Here is a tiny trained network, its code and every weight. The questions are about switching its units off for an input and a target symbol, where a switched-off unit gives its printed mean instead of its output.

import numpy as np


def w(rows, s, z=0):
    codes = np.array(rows[::2]) - 128.0
    scale = np.full(codes.shape[1], s)
    scale[-1] = z or s
    return codes * scale


def norm(h):
    return h / np.sqrt((h * h).mean(-1, keepdims=True) + 1e-5)


def f(y):
    return np.maximum(y, 0)


def softmax(a):
    e = np.exp(a - a.max(-1, keepdims=True))
    return e / e.sum(-1, keepdims=True)


def log_softmax(a):
    a = a - a.max(-1, keepdims=True)
    return a - np.log(np.exp(a).sum(-1, keepdims=True))


def net(x, mask):
    ids = ['αβγδεζηθμξπστφψω'.index(c) for c in x.split()]
    T = len(ids)
    res = E[ids] + P[:T]
    u = 0
    for l in range(2):
        r = norm(res)
        for j in range(2):
            rows = slice(4 * j, 4 * j + 4)
            q, k, v = (r @ M[l][rows].T for M in (Q, K, V))
            z = softmax(np.where(np.tri(T) > 0, q @ k.T / 4**0.5, -1e9)) @ v
            o = O[l][rows]
            res = res + np.where(mask[u + j], z, o[:, -1]) @ o[:, :-1]
        u += 2
        y = f(norm(res) @ A[l][:, :-1].T + A[l][:, -1])
        res = res + np.where(mask[u : u + 4], y, B[l][:, -1]) @ B[l][:, :-1]
        u += 4
    return log_softmax(norm(res)[-1] @ U[:, :-1].T + U[:, -1])


Q, K, V, O, A, B = {}, {}, {}, {}, {}, {}
E = w([
[106,135,118],'α',
[191,89,143],'β',
[148,137,121],'γ',
[110,113,133],'δ',
[110,113,133],'ε',
[110,112,133],'ζ',
[110,114,133],'η',
[103,159,156],'θ',
[110,112,132],'μ',
[159,251,132],'ξ',
[110,113,133],'π',
[109,113,132],'σ',
[140,115,137],'τ',
[116,92,87],'φ',
[113,114,155],'ψ',
[139,181,74],'ω',
],0.033)
P = w([
[69,37,160],'0',
[127,131,175],'1',
[128,147,170],'2',
[126,185,203],'3',
[107,188,185],'4',
[117,182,185],'5',
[88,213,223],'6',
[67,164,230],'7',
[45,165,230],'8',
[24,181,235],'9',
[7,175,232],'10',
[25,190,234],'11',
],0.0016)
Q[0] = w([
[130,157,175],'0.h1',
[145,158,135],'0.h1',
[159,154,65],'0.h1',
[155,159,47],'0.h1',
[248,136,120],'0.h2',
[39,149,121],'0.h2',
[112,142,89],'0.h2',
[99,138,149],'0.h2',
],0.014)
K[0] = w([
[151,136,206],'0.h1',
[141,254,159],'0.h1',
[80,208,73],'0.h1',
[91,249,23],'0.h1',
[245,57,144],'0.h2',
[34,238,110],'0.h2',
[114,165,88],'0.h2',
[71,113,102],'0.h2',
],0.0082)
V[0] = w([
[254,140,247],'0.h1',
[162,119,71],'0.h1',
[89,214,140],'0.h1',
[85,182,224],'0.h1',
[121,201,233],'0.h2',
[75,58,240],'0.h2',
[119,167,229],'0.h2',
[104,194,130],'0.h2',
],0.0041)
O[0] = w([
[195,54,102,5],'0.h1',
[243,205,88,123],'0.h1',
[113,146,98,90],'0.h1',
[66,67,125,98],'0.h1',
[47,20,110,105],'0.h2',
[180,4,97,176],'0.h2',
[112,86,82,114],'0.h2',
[83,135,103,142],'0.h2',
],0.0032,0.0024)
A[0] = w([
[187,95,109,16],'0.n1',
[122,176,123,150],'0.n2',
[95,139,148,254],'0.n3',
[156,106,8,150],'0.n4',
],0.012,0.0014)
B[0] = w([
[127,253,229,161],'0.n1',
[45,133,85,168],'0.n2',
[156,65,52,198],'0.n3',
[224,194,168,253],'0.n4',
],0.0066,0.0052)
Q[1] = w([
[214,232,92],'1.h1',
[119,178,86],'1.h1',
[130,2,222],'1.h1',
[89,33,133],'1.h1',
[187,182,224],'1.h2',
[234,166,164],'1.h2',
[195,40,63],'1.h2',
[187,171,191],'1.h2',
],0.0085)
K[1] = w([
[195,164,21],'1.h1',
[125,133,65],'1.h1',
[112,116,231],'1.h1',
[106,126,203],'1.h1',
[143,153,245],'1.h2',
[145,154,191],'1.h2',
[204,75,49],'1.h2',
[96,82,239],'1.h2',
],0.011)
V[1] = w([
[195,152,210],'1.h1',
[152,56,51],'1.h1',
[108,65,97],'1.h1',
[85,146,151],'1.h1',
[154,153,175],'1.h2',
[127,125,127],'1.h2',
[200,75,138],'1.h2',
[205,118,2],'1.h2',
],0.0089)
O[1] = w([
[79,37,126,113],'1.h1',
[203,98,102,205],'1.h1',
[159,211,108,148],'1.h1',
[87,234,178,84],'1.h1',
[112,254,161,106],'1.h2',
[128,117,124,128],'1.h2',
[165,148,174,138],'1.h2',
[251,95,64,255],'1.h2',
],0.0053,0.0022)
A[1] = w([
[35,253,7,2],'1.n1',
[251,96,243,31],'1.n2',
[218,167,160,79],'1.n3',
[90,139,143,141],'1.n4',
],0.0055,0.0054)
B[1] = w([
[138,3,104,253],'1.n1',
[54,83,63,212],'1.n2',
[128,52,96,226],'1.n3',
[122,110,105,188],'1.n4',
],0.0075,0.0015)
U = w([
[46,138,13,101],'α',
[184,84,230,152],'β',
[141,186,193,211],'γ',
[103,104,152,82],'δ',
[105,114,147,74],'ε',
[106,109,152,78],'ζ',
[98,87,155,85],'η',
[11,160,144,254],'θ',
[105,104,140,69],'μ',
[95,198,116,239],'ξ',
[99,98,150,79],'π',
[106,117,147,74],'σ',
[88,131,251,174],'τ',
[220,116,84,142],'φ',
[85,87,206,192],'ψ',
[113,201,46,88],'ω',
],0.02,0.0057)

Each question gives the input, a string of symbols that net reads in full, and the target symbol t.
The units are the heads (4 rows each of Q, K, V and O) and the neurons (one row each of A and B). Each row of codes is followed by its name. A weight is (code - 128) times the scale printed after its matrix; where a second scale follows, it is the last column's (O, A, B and U).
mask holds one flag per unit, layer by layer, with each layer's heads first. A switched-off unit (its flag False) gives its mean, the last column of its rows in O or B, instead of its output. The means were averaged over made-up inputs and are rounded, as every weight is.
A unit's drop is (log p(t) with every unit on - log p(t) with that unit switched off) / (log p(t) with every unit on - log p(t) with every unit switched off).
The circuit of an input: a set's keep is (log p(t) with only the set's units on - log p(t) with every unit switched off) / (log p(t) with every unit on - log p(t) with every unit switched off). Starting from all 12 units, units are removed one at a time, each time the one whose removal leaves the highest keep (on an exact tie, the one counted first), for as long as the keep stays at least 0.8.
circuit, biggest first: the units of the circuit, biggest drop first
unit that matters most: the unit with the biggest drop
k most important neurons: the k neurons with the biggest drops, biggest first
which heads matter: for each layer, one digit per head in row order, 1 if its drop is at least 0.15 and else 0, layers parted by /
input ψ π δ τ μ γ, target γ: unit that matters most : 0.n1
input γ α θ π, target θ: which heads matter : 00 / 10
input η α δ γ σ, target α: circuit, biggest first : 1.h1, 0.n3, 0.n4
input τ α α τ φ π φ π τ φ γ, target γ: which heads matter : 01 / 01
input γ δ π γ φ θ α α μ σ, target α: circuit, biggest first : 0.n3, 1.h1
input α β θ θ π φ φ φ σ, target φ: which heads matter : 00 / 01
input π φ α ζ, target α: circuit, biggest first : 0.n4, 1.h1, 0.n3
input ω φ α φ ε γ φ ω ε α φ η, target φ: which heads matter : 00 / 11
input μ β φ ξ π γ α γ η ψ φ ζ, target φ: circuit, biggest first : 1.h2, 0.n3, 0.n1
input φ α ε, target α: 2 most important neurons : 0.n4, 0.n1
input η φ φ μ, target φ: which heads matter : 00 / 10
input φ α α ζ η, target α: circuit, biggest first : 0.n4, 0.n3, 1.h1
input θ γ φ ξ π φ α σ φ ζ, target φ: which heads matter : 00 / 11
input θ γ π ε μ η π μ α φ η δ, target φ: unit that matters most : 0.n3
input π α η π, target α: which heads matter : 10 / 11
input α μ τ, target τ: which heads matter : 00 / 01
input π β η φ θ θ φ η, target φ: circuit, biggest first : 1.h2, 0.n3
input φ π φ θ η, target θ: which heads matter : 11 / 10
input γ θ μ, target θ: which heads matter : 00 / 10
input ζ γ φ η φ φ θ, target θ: unit that matters most : 0.n4
input δ α α α γ, target α: which heads matter : 11 / 01
input ε φ θ η γ, target θ: which heads matter : 11 / 11
input φ α φ γ ε π, target φ: which heads matter : 00 / 10
input φ φ φ α π μ φ α δ, target α: which heads matter : 11 / 11
input φ θ ζ, target θ: which heads matter : 11 / 10
input φ φ φ φ φ α ζ, target α: circuit, biggest first : 0.n3, 1.h1
input φ π θ φ φ τ, target τ: 2 most important neurons : 0.n1, 0.n4
input α φ φ ξ θ α ε, target α: 2 most important neurons : 0.n4, 0.n3
input β α γ ζ θ ξ γ φ, target φ: circuit, biggest first : 0.n4
input γ φ π ψ γ μ θ γ δ, target θ: 3 most important neurons : 0.n4, 1.n1, 1.n3
